Here is a tiny trained network, its code and every weight. The questions are about switching its units off for an input and a class, where a switched-off unit gives its printed mean instead of its output.

import numpy as np


def w(rows, s, z=0):
    codes = np.array(rows[::2]) - 128.0
    scale = np.full(codes.shape[1], s)
    scale[-1] = z or s
    return codes * scale


def f(y):
    return y / 2 * (1 + np.tanh(0.7978845608 * (y + 0.044715 * y**3)))


def log_softmax(a):
    a = a - a.max(-1, keepdims=True)
    return a - np.log(np.exp(a).sum(-1, keepdims=True))


def net(x, mask):
    res = np.array(x, float).reshape(1, 7) / 4 @ E
    y = f(res @ A[0][:, :-1].T + A[0][:, -1])
    res = res + np.where(mask, y, B[0][:, -1]) @ B[0][:, :-1]
    return log_softmax(res[-1] @ U[:, :-1].T + U[:, -1])


A, B = {}, {}
E = w([
[254,31,81,164,93,118,56,239,126,173,9],'x0',
[42,45,164,49,166,173,36,165,92,254,194],'x1',
[168,143,205,231,249,7,141,168,206,181,202],'x2',
[161,112,136,121,121,170,158,130,147,134,165],'x3',
[120,142,134,132,133,126,121,129,117,131,109],'x4',
[84,71,43,198,125,84,246,119,22,198,147],'x5',
[100,152,120,130,135,88,91,129,107,127,95],'x6',
],0.0044)
A[0] = w([
[198,58,91,149,108,111,85,201,123,144,70,70],'neuron 1',
[103,127,68,54,45,192,121,112,85,96,88,3],'neuron 2',
[175,177,209,66,113,162,34,129,222,80,119,31],'neuron 3',
[210,183,102,185,82,108,211,78,157,41,90,96],'neuron 4',
[74,46,148,56,154,192,69,157,103,240,203,162],'neuron 5',
[45,164,164,109,160,140,171,45,123,92,182,4],'neuron 6',
[161,139,192,189,213,57,141,163,175,173,158,36],'neuron 7',
[156,149,178,180,209,46,133,178,177,170,165,58],'neuron 8',
[209,192,76,197,91,121,197,84,163,38,100,154],'neuron 9',
[136,55,65,169,115,156,253,126,64,173,188,229],'neuron 10',
[202,140,219,74,110,206,94,132,225,87,155,220],'neuron 11',
[146,186,200,78,148,139,39,130,193,74,97,206],'neuron 12',
[209,68,92,151,103,122,89,198,130,163,66,70],'neuron 13',
[91,90,42,196,115,86,219,99,58,188,131,130],'neuron 14',
[106,121,72,72,50,197,118,103,91,94,90,49],'neuron 15',
[106,125,82,63,37,186,123,102,88,102,88,47],'neuron 16',
[22,215,154,117,137,98,139,45,113,102,173,93],'neuron 17',
[209,74,96,145,108,115,87,210,114,153,71,70],'neuron 18',
],0.0047,0.0021)
B[0] = w([
[36,247,197,160,32,223,208,82,245,125,231,206],'neuron 1',
[133,35,164,239,215,203,123,73,69,19,185,178],'neuron 2',
[22,100,44,108,196,138,186,195,171,92,29,195],'neuron 3',
[152,59,173,76,120,77,43,28,176,218,31,232],'neuron 4',
[167,76,197,68,113,49,40,30,174,216,49,249],'neuron 5',
[46,217,183,152,53,213,211,97,232,153,195,163],'neuron 6',
[126,30,161,234,211,208,112,95,51,16,187,197],'neuron 7',
[147,48,141,242,213,214,109,90,37,2,185,203],'neuron 8',
[172,60,178,68,108,55,34,43,156,224,52,252],'neuron 9',
[108,156,51,80,150,90,149,220,110,143,66,239],'neuron 10',
[122,153,37,79,157,69,163,210,107,134,66,231],'neuron 11',
[94,132,51,91,164,96,156,214,111,116,83,232],'neuron 12',
[51,224,192,158,40,212,221,90,222,126,222,210],'neuron 13',
[67,115,45,101,164,105,158,198,171,133,37,221],'neuron 14',
[142,53,166,224,193,181,114,108,58,34,194,183],'neuron 15',
[148,46,151,220,198,182,122,100,64,54,180,183],'neuron 16',
[106,230,164,124,53,178,198,135,183,168,199,198],'neuron 17',
[50,236,184,161,40,235,220,81,218,135,219,208],'neuron 18',
],0.0048,0.0033)
U = w([
[74,219,194,150,53,184,208,98,198,131,186,48],'0',
[154,38,158,213,212,162,105,100,56,17,165,66],'1',
[156,146,114,113,125,102,116,147,110,139,129,254],'2',
[157,139,119,105,118,102,120,150,113,140,127,231],'3',
[151,64,178,80,121,73,44,36,156,203,76,50],'4',
[86,133,1,102,174,101,173,235,127,113,79,46],'5',
],0.0078,0.0076)

Each question gives the input, the list of numbers given to net, and the class t.
The units are the neurons (one row each of A and B). Each row of codes is followed by its name. A weight is (code - 128) times the scale printed after its matrix; where a second scale follows, it is the last column's (A, B and U).
mask holds one flag per neuron, in row order. A switched-off neuron (its flag False) gives its mean, the last column of its row in B, instead of its output. The means were averaged over made-up inputs and are rounded, as every weight is.
A unit's drop is (log p(t) with every unit on - log p(t) with that unit switched off) / (log p(t) with every unit on - log p(t) with every unit switched off).
The circuit of an input: a set's keep is (log p(t) with only the set's units on - log p(t) with every unit switched off) / (log p(t) with every unit on - log p(t) with every unit switched off). Starting from the 12 units with the biggest drops (on a tie, the unit counted first), units are removed one at a time, each time the one whose removal leaves the highest keep (on an exact tie, the one counted first), for as long as the keep stays at least 0.8.
circuit, biggest first: the units of the circuit, biggest drop first
unit that matters most: the unit with the biggest drop
k most important neurons: the k neurons with the biggest drops, biggest first
drop of u: that unit's drop, to one decimal
input [1,2,-4,7,7,8,-2], class 5: unit that matters most : neuron 10
input [8,4,-7,-3,6,4,-2], class 0: circuit, biggest first : [neuron 1; neuron 18]
input [1,1,-5,0,-3,8,-5], class 5: 2 most important neurons : [neuron 10; neuron 14]
input [0,0,-6,-4,1,-8,6], class 5: circuit, biggest first : [neuron 3; neuron 12]
input [-5,-6,-1,5,0,-8,3], class 5: circuit, biggest first : [neuron 3; neuron 11]
input [3,-5,6,3,7,-8,-2], class 5: 2 most important neurons : [neuron 3; neuron 11]
input [-5,-8,6,4,-4,-7,-2], class 4: 2 most important neurons : [neuron 9; neuron 4]
input [2,5,0,2,3,-8,-6], class 5: 3 most important neurons : [neuron 3; neuron 11; neuron 12]
input [7,-8,6,-4,-3,5,0], class 4: 3 most important neurons : [neuron 9; neuron 4; neuron 17]
input [5,-4,8,-4,-7,-2,-2], class 1: 2 most important neurons : [neuron 8; neuron 7]
input [-1,0,-6,-2,-3,0,-5], class 1: drop of neuron 2 : 0.2
input [2,-2,8,3,1,7,-3], class 1: drop of neuron 7 : 0.6
input [8,-6,-7,-5,-6,1,5], class 0: drop of neuron 18 : 0.3
input [6,-3,-1,2,5,1,0], class 0: drop of neuron 1 : 0.2
input [5,7,-8,-7,-6,5,1], class 1: unit that matters most : neuron 2
